Here is a tiny trained network, its code and every weight. The questions are about switching its units off for an input and a target symbol, where a switched-off unit gives its printed mean instead of its output.

import numpy as np


def w(rows, s, z=0):
    codes = np.array(rows[::2]) - 128.0
    scale = np.full(codes.shape[1], s)
    scale[-1] = z or s
    return codes * scale


def f(y):
    return np.maximum(y, 0)


def softmax(a):
    e = np.exp(a - a.max(-1, keepdims=True))
    return e / e.sum(-1, keepdims=True)


def log_softmax(a):
    a = a - a.max(-1, keepdims=True)
    return a - np.log(np.exp(a).sum(-1, keepdims=True))


def net(x, mask):
    ids = ['ΞΦΨαβδεζλμπτ'.index(c) for c in x.split()]
    T = len(ids)
    res = E[ids] + P[:T]
    q, k, v = (res @ M[0].T for M in (Q, K, V))
    z = softmax(np.where(np.tri(T) > 0, q @ k.T / 3**0.5, -1e9)) @ v
    res = res + np.where(mask[0], z, O[0][:, -1]) @ O[0][:, :-1]
    y = f(res @ A[0][:, :-1].T + A[0][:, -1])
    res = res + np.where(mask[1:25], y, B[0][:, -1]) @ B[0][:, :-1]
    return log_softmax(res[-1] @ U[:, :-1].T + U[:, -1])


Q, K, V, O, A, B = {}, {}, {}, {}, {}, {}
E = w([
[128,112,118],'Ξ',
[126,120,119],'Φ',
[135,109,114],'Ψ',
[107,137,123],'α',
[131,115,122],'β',
[128,112,119],'δ',
[161,180,134],'ε',
[116,10,135],'ζ',
[152,173,168],'λ',
[168,188,88],'μ',
[123,163,211],'π',
[144,26,134],'τ',
],0.011)
P = w([
[240,3,214],'0',
[43,126,84],'1',
[209,75,188],'2',
[37,168,86],'3',
[199,111,195],'4',
[33,197,80],'5',
[197,144,192],'6',
[28,230,83],'7',
[204,170,207],'8',
[24,252,83],'9',
],0.0054)
Q[0] = w([
[31,254,74],'H0',
[159,88,220],'H0',
[142,202,68],'H0',
],0.029)
K[0] = w([
[135,253,178],'H0',
[58,55,112],'H0',
[164,218,103],'H0',
],0.027)
V[0] = w([
[96,173,227],'H0',
[151,124,11],'H0',
[254,170,36],'H0',
],0.0092)
O[0] = w([
[107,191,204,188],'H0',
[129,86,37,63],'H0',
[194,175,12,246],'H0',
],0.011,0.0011)
A[0] = w([
[70,136,163,120],'N0',
[174,137,146,149],'N1',
[4,149,80,54],'N2',
[137,135,131,125],'N3',
[158,159,146,87],'N4',
[119,89,144,200],'N5',
[106,149,145,74],'N6',
[40,171,88,167],'N7',
[118,130,83,41],'N8',
[186,107,152,222],'N9',
[35,144,130,197],'N10',
[163,81,140,19],'N11',
[129,121,148,118],'N12',
[11,114,137,3],'N13',
[107,112,172,202],'N14',
[93,166,117,161],'N15',
[118,138,85,30],'N16',
[108,124,174,44],'N17',
[115,127,152,79],'N18',
[158,72,135,29],'N19',
[145,97,186,130],'N20',
[109,162,157,150],'N21',
[122,137,93,135],'N22',
[216,89,170,84],'N23',
],0.012,0.0045)
B[0] = w([
[128,162,174,206],'N0',
[162,141,122,185],'N1',
[254,125,166,194],'N2',
[136,129,130,139],'N3',
[150,114,158,158],'N4',
[188,131,129,202],'N5',
[92,114,134,153],'N6',
[75,57,108,253],'N7',
[139,131,205,163],'N8',
[180,156,72,235],'N9',
[95,198,111,242],'N10',
[100,186,147,138],'N11',
[120,112,121,152],'N12',
[116,47,225,173],'N13',
[182,169,149,250],'N14',
[90,141,106,213],'N15',
[142,136,193,163],'N16',
[104,70,98,165],'N17',
[121,100,116,147],'N18',
[100,185,149,141],'N19',
[109,86,84,215],'N20',
[114,163,107,209],'N21',
[104,96,124,189],'N22',
[92,51,128,191],'N23',
],0.044,0.0044)
U = w([
[161,163,128,254],'Ξ',
[87,2,138,142],'Φ',
[113,123,122,85],'Ψ',
[114,131,120,70],'α',
[76,215,100,114],'β',
[161,225,106,110],'δ',
[70,146,164,117],'ε',
[183,94,34,144],'ζ',
[142,143,178,71],'λ',
[148,120,183,96],'μ',
[23,98,13,176],'π',
[116,132,121,71],'τ',
],0.006,0.007)

Each question gives the input, a string of symbols that net reads in full, and the target symbol t.
The units are the heads (3 rows each of Q, K, V and O) and the neurons (one row each of A and B). Each row of codes is followed by its name. A weight is (code - 128) times the scale printed after its matrix; where a second scale follows, it is the last column's (O, A, B and U).
mask holds one flag per unit, heads first, then neurons. A switched-off unit (its flag False) gives its mean, the last column of its rows in O or B, instead of its output. The means were averaged over made-up inputs and are rounded, as every weight is.
A unit's drop is (log p(t) with every unit on - log p(t) with that unit switched off) / (log p(t) with every unit on - log p(t) with every unit switched off).
The circuit of an input: a set's keep is (log p(t) with only the set's units on - log p(t) with every unit switched off) / (log p(t) with every unit on - log p(t) with every unit switched off). Starting from the 12 units with the biggest drops (on a tie, the unit counted first), units are removed one at a time, each time the one whose removal leaves the highest keep (on an exact tie, the one counted first), for as long as the keep stays at least 0.8.
circuit, biggest first: the units of the circuit, biggest drop first
unit that matters most: the unit with the biggest drop
top k neurons: the k neurons with the biggest drops, biggest first
input ε μ Ξ μ ζ τ π, target ζ: top 3 neurons : [N20, N17, N9]
input π μ α μ π α, target ε: circuit, biggest first : [H0, N13, N9, N10]
input β α α π α ζ α π, target ε: circuit, biggest first : [N13, H0, N10]
input α α Ξ μ α π, target ε: circuit, biggest first : [H0, N13, N10]
input α Φ α μ α ε τ μ δ α, target Φ: circuit, biggest first : [N7, N9]
input λ ε Ξ ε π α μ α ζ, target ζ: top neuron : [N20]
input μ Φ α β, target Φ: circuit, biggest first : [H0, N10, N7, N9]
input Φ π π ε μ, target ζ: circuit, biggest first : [N10, N0, N9]
input α ζ Ψ α α α Φ μ, target Φ: circuit, biggest first : [H0, N7, N10, N8]
input α ε α μ Φ, target ζ: circuit, biggest first : [N10, N9, N0]
input ε μ α τ ε Φ, target π: circuit, biggest first : [H0, N7, N14]
input ζ ζ Φ, target ζ: top 2 neurons : [N20, N9]
input α α π λ, target β: circuit, biggest first : [H0, N10, N21, N2]
input β μ α, target ζ: top 3 neurons : [N10, N0, N9]
input α μ α Φ ζ ζ λ, target ζ: top 2 neurons : [N20, N9]
input Ξ Ψ μ δ ζ, target ζ: top 3 neurons : [N20, N9, N5]
input ζ α δ μ ε α β, target ζ: unit that matters most : N20
input α τ μ Ψ π α α Φ, target ε: top 2 neurons : [N13, N9]
input ε μ α ε μ α α α α, target δ: top 2 neurons : [N7, N23]
input α α μ β λ β, target β: unit that matters most : H0
